Small tables with named rows and columns. After each table, cells are looked up by row and column.

tuf:
,nug,rinov,tozib,fefevev,mep,danibo,turi
sipu,71,41,44,90,41,50,47
kavezes,35,26,40,43,56,49,33
dore,22,39,32,39,94,35,58
tor,41,47,58,29,25,36,97
zavasif,40,66,26,54,25,27,94
lunabom,46,53,58,61,27,45,30
famafof,36,33,38,52,31,54,32
luvun,28,41,32,67,28,44,46
bim,41,74,24,27,36,52,80
tulo,60,30,43,72,36,43,37
gel,53,33,44,94,38,48,42

nug of tulo: 60
turi of zavasif: 94
mep of tor: 25
fefevev of lunabom: 61
fefevev of zavasif: 54
turi of gel: 42
danibo of bim: 52
mep of tulo: 36
danibo of tulo: 43
danibo of sipu: 50
tozib of kavezes: 40

Table sasu
columns: favabez, rulo, zosuk, mevez
biliku: [-8.58, -1.97, -1.08, -1.72]
bolum: [-1.39, 3.10, -0.50, 0.24]
lozatu: [1.88, -1.15, 6.26, -1.86]
bakil: [-7.25, -5.37, -4.44, -4.07]

mevez of lozatu is -1.86
zosuk of bakil is -4.44
mevez of biliku is -1.72
favabez of bolum is -1.39
zosuk of lozatu is 6.26
favabez of biliku is -8.58
rulo of bolum is 3.10
rulo of lozatu is -1.15
zosuk of biliku is -1.08
favabez of bakil is -7.25
mevez of bakil is -4.07
mevez of bolum is 0.24
Row with the largest zosuk: lozatu

kuzi:
,maz,fuf
relez,0.41,0.55
lakene,0.39,0.15
lazep,0.11,0.38
fip,0.83,0.45
bivefer,0.77,0.48
mup,0.51,0.74

lakene, maz => 0.39
relez, maz => 0.41
fip, fuf => 0.45
mup, maz => 0.51
relez, fuf => 0.55
fip, maz => 0.83
lazep, fuf => 0.38
bivefer, fuf => 0.48
lazep, maz => 0.11
bivefer, maz => 0.77
lakene, fuf => 0.15
mup, fuf => 0.74

kapa =
         fudak  gagubam  fuvopad  gata  dun  ras  sas
guzez      121      133      171   151  134  120  140
berupor    181      136      145   132  127  163  145
lel        151      172      153   105  159  162  140
gidug      161      140      117   108  151  154  152
dudur      101      143      162   149  156  158  137
ris        171      125      109   142  114  147  160
gemeket    133      172      145   120  166  150  136
doruti     111      179      154   185  213  184  151
tezefo      61      210      182    95  227  139  116
lov        147      139      162   131  158  122  132
poda       188       84      126    82  124  174  143
fipo       152      110      101   208  146  164  140

ras of doruti is 184
gagubam of lov is 139
gagubam of ris is 125
dun of fipo is 146
fudak of lov is 147
gata of lov is 131
Which row has the largest sas? ris

pama
         duk  venu  tupadi  nolaram  mazi  nikaniz  vabizoz
mumifiz  129   109     171      124   156      137      118
nibufi   175   174      89      118   188      177       66
gefin     56   138      94      177   134       89      198
kisiz     96    94     207       75    58      212      199
panapi   131    78     184      185   164       86      132
lud       84   193      95       77   179      170       86
susar    164    67      81      165   103      175      177
nogigas   49   182      82      204   114      186      126
vasumi    85    50     139      170   193      201       73
ton      105   148     197       72   192      127       82
gekub    124   180      99      144    72      186      100

tupadi of vasumi: 139
vabizoz of panapi: 132
tupadi of gefin: 94
nikaniz of gefin: 89
mazi of kisiz: 58
venu of vasumi: 50
nolaram of lud: 77
venu of gekub: 180
nikaniz of mumifiz: 137
mazi of nibufi: 188
vabizoz of ton: 82
nikaniz of vasumi: 201
mazi of gefin: 134
duk of susar: 164
mazi of panapi: 164
Which row has the largest venu? lud

binul:
         zeginop    nas  nopozi   gata   nuzu  tipurub
vofoto     -2553  -2929     -15  -2801  -2714    -3986
bila       -2349  -2916    3540  -3742  -2914    -2595
vubivas    -2900  -2980   -7787  -3435  -3004    -2059
sune       -2803  -2937    -408  -2481  -2742    -3578
rad        -3037  -2936     338  -3212  -2965    -7196
rufovid    -3062  -2991   -4642  -3033  -2762    -6398
tasi       -3037  -3070   -8272  -3353  -3211    -2753
dod        -2488  -2948    5372  -4071  -2840    -2492
dolem      -3287  -2967   -1349  -2454  -2723     3926
vif        -2545  -2805    5024  -3872  -2997    -2984
sebu       -3024  -2869      59  -3258  -2880    -7242
kegi       -3043  -3078   -8208  -3234  -3377    -2936
bol        -2303  -2940    2231  -3498  -2827    -3258
vogoz      -2314  -3020    3229  -3645  -2874    -2703

sune, nuzu => -2742
vif, zeginop => -2545
kegi, nuzu => -3377
sebu, nopozi => 59
vif, tipurub => -2984
sune, nopozi => -408
sebu, tipurub => -7242
rufovid, nas => -2991
vif, gata => -3872
sebu, nas => -2869
rad, tipurub => -7196
tasi, nas => -3070
vubivas, nopozi => -7787

tam
|  | badu | turokik | solal |
|---|---|---|---|
| bekid | 111 | 148 | 77 |
| paz | 139 | 151 | 95 |
| lovuv | 138 | 122 | 130 |
| fon | 122 | 50 | 103 |
| tum | 135 | 133 | 252 |
| zini | 69 | 90 | 50 |

badu of tum: 135
badu of zini: 69
solal of bekid: 77
turokik of lovuv: 122
solal of zini: 50
turokik of zini: 90
badu of bekid: 111
solal of paz: 95
turokik of paz: 151

lovog:
|  | pufaro | tezodev | dav | roferu | lifim | sev | nikerad |
|---|---|---|---|---|---|---|---|
| labed | 209 | 152 | 168 | 107 | 174 | 163 | 133 |
| kunomod | 217 | 193 | 161 | 96 | 176 | 169 | 119 |
| funoza | 113 | 141 | 163 | 153 | 165 | 111 | 194 |
| zik | 123 | 127 | 183 | 139 | 147 | 63 | 170 |
| vukalem | 165 | 116 | 150 | 183 | 136 | 172 | 147 |
| zenuba | 185 | 124 | 172 | 103 | 173 | 191 | 154 |
| zitulod | 131 | 145 | 179 | 143 | 142 | 84 | 167 |
| laf | 155 | 122 | 121 | 202 | 129 | 181 | 115 |
| sadur | 161 | 196 | 117 | 171 | 170 | 183 | 151 |
| zofipe | 148 | 220 | 165 | 133 | 167 | 146 | 191 |
| nufaf | 169 | 170 | 206 | 107 | 135 | 155 | 171 |
| bil | 128 | 170 | 150 | 189 | 147 | 155 | 195 |
| rino | 130 | 189 | 121 | 186 | 163 | 189 | 177 |

What is the tezodev of zenuba in lovog?
124
What is the lifim of zitulod in lovog?
142
What is the dav of nufaf in lovog?
206
What is the nikerad of zofipe in lovog?
191
What is the nikerad of sadur in lovog?
151
What is the sev of zofipe in lovog?
146
What is the lifim of labed in lovog?
174
What is the dav of zofipe in lovog?
165
What is the roferu of kunomod in lovog?
96
What is the sev of laf in lovog?
181
What is the pufaro of zik in lovog?
123
What is the tezodev of zitulod in lovog?
145

